Here is a tiny trained network, its code and every weight. The questions are about switching its units off for an input and a target symbol, where a switched-off unit gives its printed mean instead of its output.

import numpy as np


def w(rows, s, z=0):
    codes = np.array(rows[::2]) - 128.0
    scale = np.full(codes.shape[1], s)
    scale[-1] = z or s
    return codes * scale


def f(y):
    return np.maximum(y, 0)


def softmax(a):
    e = np.exp(a - a.max(-1, keepdims=True))
    return e / e.sum(-1, keepdims=True)


def log_softmax(a):
    a = a - a.max(-1, keepdims=True)
    return a - np.log(np.exp(a).sum(-1, keepdims=True))


def net(x, mask):
    ids = ['ΘΛΠαβγζημτφω'.index(c) for c in x.split()]
    T = len(ids)
    res = E[ids] + P[:T]
    u = 0
    for l in range(2):
        q, k, v = (res @ M[l].T for M in (Q, K, V))
        z = softmax(np.where(np.tri(T) > 0, q @ k.T / 3**0.5, -1e9)) @ v
        res = res + np.where(mask[u], z, O[l][:, -1]) @ O[l][:, :-1]
        u += 1
        y = f(res @ A[l][:, :-1].T + A[l][:, -1])
        res = res + np.where(mask[u : u + 12], y, B[l][:, -1]) @ B[l][:, :-1]
        u += 12
    return log_softmax(res[-1] @ U[:, :-1].T + U[:, -1])


Q, K, V, O, A, B = {}, {}, {}, {}, {}, {}
E = w([
[154,123,126,203,100,146,78,71],'Θ',
[30,50,94,120,104,110,137,107],'Λ',
[80,129,138,158,96,138,104,134],'Π',
[75,89,124,118,91,193,131,145],'α',
[138,50,76,113,163,159,192,51],'β',
[136,66,111,124,155,113,169,76],'γ',
[94,96,127,145,84,158,159,160],'ζ',
[88,134,158,140,87,143,114,137],'η',
[183,123,161,111,119,130,87,66],'μ',
[224,171,97,114,158,248,143,81],'τ',
[134,83,93,141,157,94,159,76],'φ',
[195,142,113,146,188,228,83,184],'ω',
],0.019)
P = w([
[193,2,108,116,18,109,105,101],'0',
[90,131,99,114,83,99,92,139],'1',
[90,135,92,132,89,91,96,139],'2',
[114,130,113,139,107,94,103,138],'3',
[108,124,106,132,122,91,90,142],'4',
[115,133,110,149,129,98,104,143],'5',
[121,146,122,148,149,99,105,149],'6',
[129,149,133,151,165,104,100,151],'7',
[136,143,137,162,174,100,103,158],'8',
[141,152,144,168,192,105,108,161],'9',
[136,142,144,162,203,101,92,164],'10',
[144,157,161,166,217,114,108,159],'11',
[148,163,164,176,227,113,100,165],'12',
[155,166,168,196,232,112,104,162],'13',
],0.009)
Q[0] = w([
[181,87,170,101,254,60,142,124],'0.h1',
[155,169,155,136,76,200,173,204],'0.h1',
[163,178,115,25,181,166,179,127],'0.h1',
],0.056)
K[0] = w([
[185,116,192,148,165,3,82,111],'0.h1',
[182,136,182,151,104,205,193,180],'0.h1',
[226,192,164,144,208,143,104,36],'0.h1',
],0.048)
V[0] = w([
[113,93,196,144,171,164,127,122],'0.h1',
[141,98,135,148,154,88,124,145],'0.h1',
[184,214,21,111,2,102,165,134],'0.h1',
],0.0076)
O[0] = w([
[143,147,101,104,88,116,161,151,137],'0.h1',
[159,103,134,119,102,153,113,122,157],'0.h1',
[149,89,147,202,255,96,120,99,7],'0.h1',
],0.0041,0.0019)
A[0] = w([
[75,219,167,139,61,102,118,192,61],'0.n1',
[172,120,191,56,3,119,214,164,91],'0.n2',
[137,181,125,94,100,73,156,174,41],'0.n3',
[126,165,151,54,123,77,155,167,49],'0.n4',
[57,143,162,150,147,112,150,187,123],'0.n5',
[119,223,104,36,133,59,150,191,60],'0.n6',
[124,214,145,97,73,86,123,169,70],'0.n7',
[147,121,156,110,123,72,146,171,46],'0.n8',
[137,170,131,108,113,90,166,164,68],'0.n9',
[95,144,111,18,51,134,149,115,1],'0.n10',
[132,156,128,120,144,88,160,175,46],'0.n11',
[171,134,126,138,130,187,128,149,36],'0.n12',
],0.013,0.0081)
B[0] = w([
[183,85,108,44,53,217,128,173,169],'0.n1',
[96,153,31,105,134,140,1,88,180],'0.n2',
[191,163,118,70,96,103,112,103,128],'0.n3',
[102,143,126,141,163,126,100,119,128],'0.n4',
[16,123,175,170,184,177,114,65,254],'0.n5',
[68,113,167,159,153,142,136,121,128],'0.n6',
[100,90,160,138,170,109,155,177,132],'0.n7',
[150,69,176,195,106,112,156,124,128],'0.n8',
[140,117,146,148,172,160,152,135,128],'0.n9',
[187,121,116,79,16,129,251,230,167],'0.n10',
[117,116,146,130,142,152,85,96,128],'0.n11',
[129,130,133,72,158,100,154,166,192],'0.n12',
],0.015,0.0019)
Q[1] = w([
[127,60,111,127,114,117,80,116],'1.h1',
[1,108,118,112,140,138,168,165],'1.h1',
[109,39,87,150,158,90,240,84],'1.h1',
],0.054)
K[1] = w([
[158,109,222,154,88,110,118,155],'1.h1',
[4,50,143,111,25,73,186,133],'1.h1',
[154,34,92,125,25,56,45,8],'1.h1',
],0.039)
V[1] = w([
[160,55,60,110,123,190,180,204],'1.h1',
[71,157,123,111,116,31,29,247],'1.h1',
[99,200,19,74,197,175,164,20],'1.h1',
],0.012)
O[1] = w([
[122,192,167,197,180,182,101,78,200],'1.h1',
[216,2,208,159,146,167,147,117,35],'1.h1',
[134,230,191,131,61,198,216,166,254],'1.h1',
],0.0065)
A[1] = w([
[168,102,137,163,93,108,209,134,55],'1.n1',
[104,100,69,79,171,87,141,198,35],'1.n2',
[132,98,122,140,85,78,255,185,138],'1.n3',
[157,67,99,129,166,82,180,136,1],'1.n4',
[128,121,80,113,174,66,195,115,81],'1.n5',
[117,112,74,161,114,110,115,159,146],'1.n6',
[108,147,136,166,99,99,129,101,61],'1.n7',
[177,121,123,58,121,92,136,122,136],'1.n8',
[94,97,141,161,123,79,189,108,63],'1.n9',
[143,95,87,108,99,86,212,210,76],'1.n10',
[176,126,134,159,132,105,148,77,70],'1.n11',
[158,138,129,155,115,71,118,171,135],'1.n12',
],0.02,0.014)
B[1] = w([
[101,127,210,106,109,83,174,176,168],'1.n1',
[172,114,164,234,90,135,185,102,141],'1.n2',
[173,121,114,138,85,194,56,131,203],'1.n3',
[115,189,84,219,90,101,96,130,149],'1.n4',
[165,79,125,41,152,138,156,157,156],'1.n5',
[133,130,153,119,113,174,141,144,207],'1.n6',
[156,129,129,103,153,138,156,137,202],'1.n7',
[123,136,117,134,125,55,141,158,254],'1.n8',
[123,145,130,132,156,93,147,125,185],'1.n9',
[54,180,120,148,251,121,112,98,160],'1.n10',
[126,115,138,108,143,99,103,85,165],'1.n11',
[115,125,106,128,117,147,91,111,183],'1.n12',
],0.028,0.0073)
U = w([
[57,63,61,147,3,206,131,120,254],'Θ',
[11,79,157,137,141,118,228,153,170],'Λ',
[169,87,115,134,122,127,188,181,93],'Π',
[164,123,51,154,120,132,151,138,68],'α',
[141,106,156,99,92,117,153,170,60],'β',
[161,111,115,99,165,132,116,218,82],'γ',
[165,114,72,137,120,130,151,153,77],'ζ',
[136,78,101,28,138,132,185,170,87],'η',
[128,117,63,96,71,49,144,170,189],'μ',
[165,219,111,90,87,126,197,106,113],'τ',
[127,138,128,150,83,112,137,156,40],'φ',
[192,114,113,98,123,102,128,70,93],'ω',
],0.0043,0.0075)

Each question gives the input, a string of symbols that net reads in full, and the target symbol t.
The units are the heads (3 rows each of Q, K, V and O) and the neurons (one row each of A and B). Each row of codes is followed by its name. A weight is (code - 128) times the scale printed after its matrix; where a second scale follows, it is the last column's (O, A, B and U).
mask holds one flag per unit, layer by layer, with each layer's heads first. A switched-off unit (its flag False) gives its mean, the last column of its rows in O or B, instead of its output. The means were averaged over made-up inputs and are rounded, as every weight is.
A unit's drop is (log p(t) with every unit on - log p(t) with that unit switched off) / (log p(t) with every unit on - log p(t) with every unit switched off).
The circuit of an input: a set's keep is (log p(t) with only the set's units on - log p(t) with every unit switched off) / (log p(t) with every unit on - log p(t) with every unit switched off). Starting from the 12 units with the biggest drops (on a tie, the unit counted first), units are removed one at a time, each time the one whose removal leaves the highest keep (on an exact tie, the one counted first), for as long as the keep stays at least 0.8.
circuit, biggest first: the units of the circuit, biggest drop first
top k neurons: the k neurons with the biggest drops, biggest first
top k neurons in layer l: the k neurons of layer l with the biggest drops, biggest first
input τ ζ μ μ φ γ ζ, target Λ: top 2 neurons in layer 0 => [0.n1, 0.n5]
input ζ μ Θ α μ β, target β: top 2 neurons => [1.n1, 0.n2]
input μ ω μ μ μ β Θ, target ω: top 3 neurons => [1.n11, 0.n12, 0.n5]
input β α μ μ ζ φ, target τ: top neuron in layer 0 => [0.n2]
input Θ τ μ μ μ Λ γ ζ φ μ γ, target Π: circuit, biggest first => [1.n2, 1.h1, 1.n5]
input μ Λ η Λ Λ γ ζ μ Θ ζ Λ, target Λ: top 4 neurons => [0.n5, 1.n3, 1.n9, 0.n10]
input φ Θ Λ μ μ μ ζ η μ α φ Λ, target Λ: circuit, biggest first => [0.n5, 1.n3]
input γ Π Θ Λ Θ Θ μ Θ β, target Θ: circuit, biggest first => [0.n2, 1.n3, 1.h1]
input Λ μ μ Θ μ μ ω Λ μ μ Θ γ Π, target Θ: top 3 neurons => [0.n1, 1.n8, 0.n5]
input α α ζ Θ φ, target Λ: circuit, biggest first => [0.n2, 1.h1, 1.n1]
input ζ μ Λ β Θ Λ Θ μ Λ φ μ μ μ γ, target β: circuit, biggest first => [0.n2, 1.n1, 1.n3, 1.h1]
input Θ μ μ μ ζ μ, target μ: circuit, biggest first => [1.h1, 1.n8]
input τ μ η μ μ φ, target α: circuit, biggest first => [1.h1, 1.n3, 1.n4, 1.n10]
input μ ζ μ μ Λ μ Λ μ μ φ μ μ γ η, target Θ: circuit, biggest first => [0.n1, 1.n8]
input Θ Π μ μ τ ζ, target Θ: circuit, biggest first => [1.n8, 0.n2]
input τ Θ μ η Θ φ, target α: top 2 neurons in layer 1 => [1.n4, 1.n2]
input φ Θ φ α μ μ μ μ μ Θ, target Θ: top neuron => [1.n12]
input φ Θ μ μ μ Λ Θ μ ζ ω μ η μ μ, target ω: circuit, biggest first => [1.h1, 1.n11, 0.n12]
input ω Λ μ μ μ Θ Λ μ μ μ τ η τ Π, target Θ: circuit, biggest first => [0.n1, 1.n8]
input φ Π Π μ μ γ Θ ζ γ, target η: top neuron in layer 1 => [1.n5]
input Θ μ Λ Θ Θ, target Θ: circuit, biggest first => [1.h1, 1.n6, 1.n8, 1.n9]
input μ α μ μ Λ α μ μ ζ μ η ζ, target Λ: top 2 neurons => [0.n5, 0.n10]
input Λ μ Θ Λ μ γ, target ω: top 2 neurons => [0.n10, 1.n11]
input μ μ τ μ Θ Θ ω Λ, target Θ: top 2 neurons => [1.n3, 1.n8]
input Λ μ η μ μ Θ μ μ Λ μ μ β Θ β, target ω: top 2 neurons in layer 0 => [0.n10, 0.n5]
input Π η Λ μ μ μ Θ η τ Θ Θ φ, target μ: top 2 neurons in layer 1 => [1.n4, 1.n5]
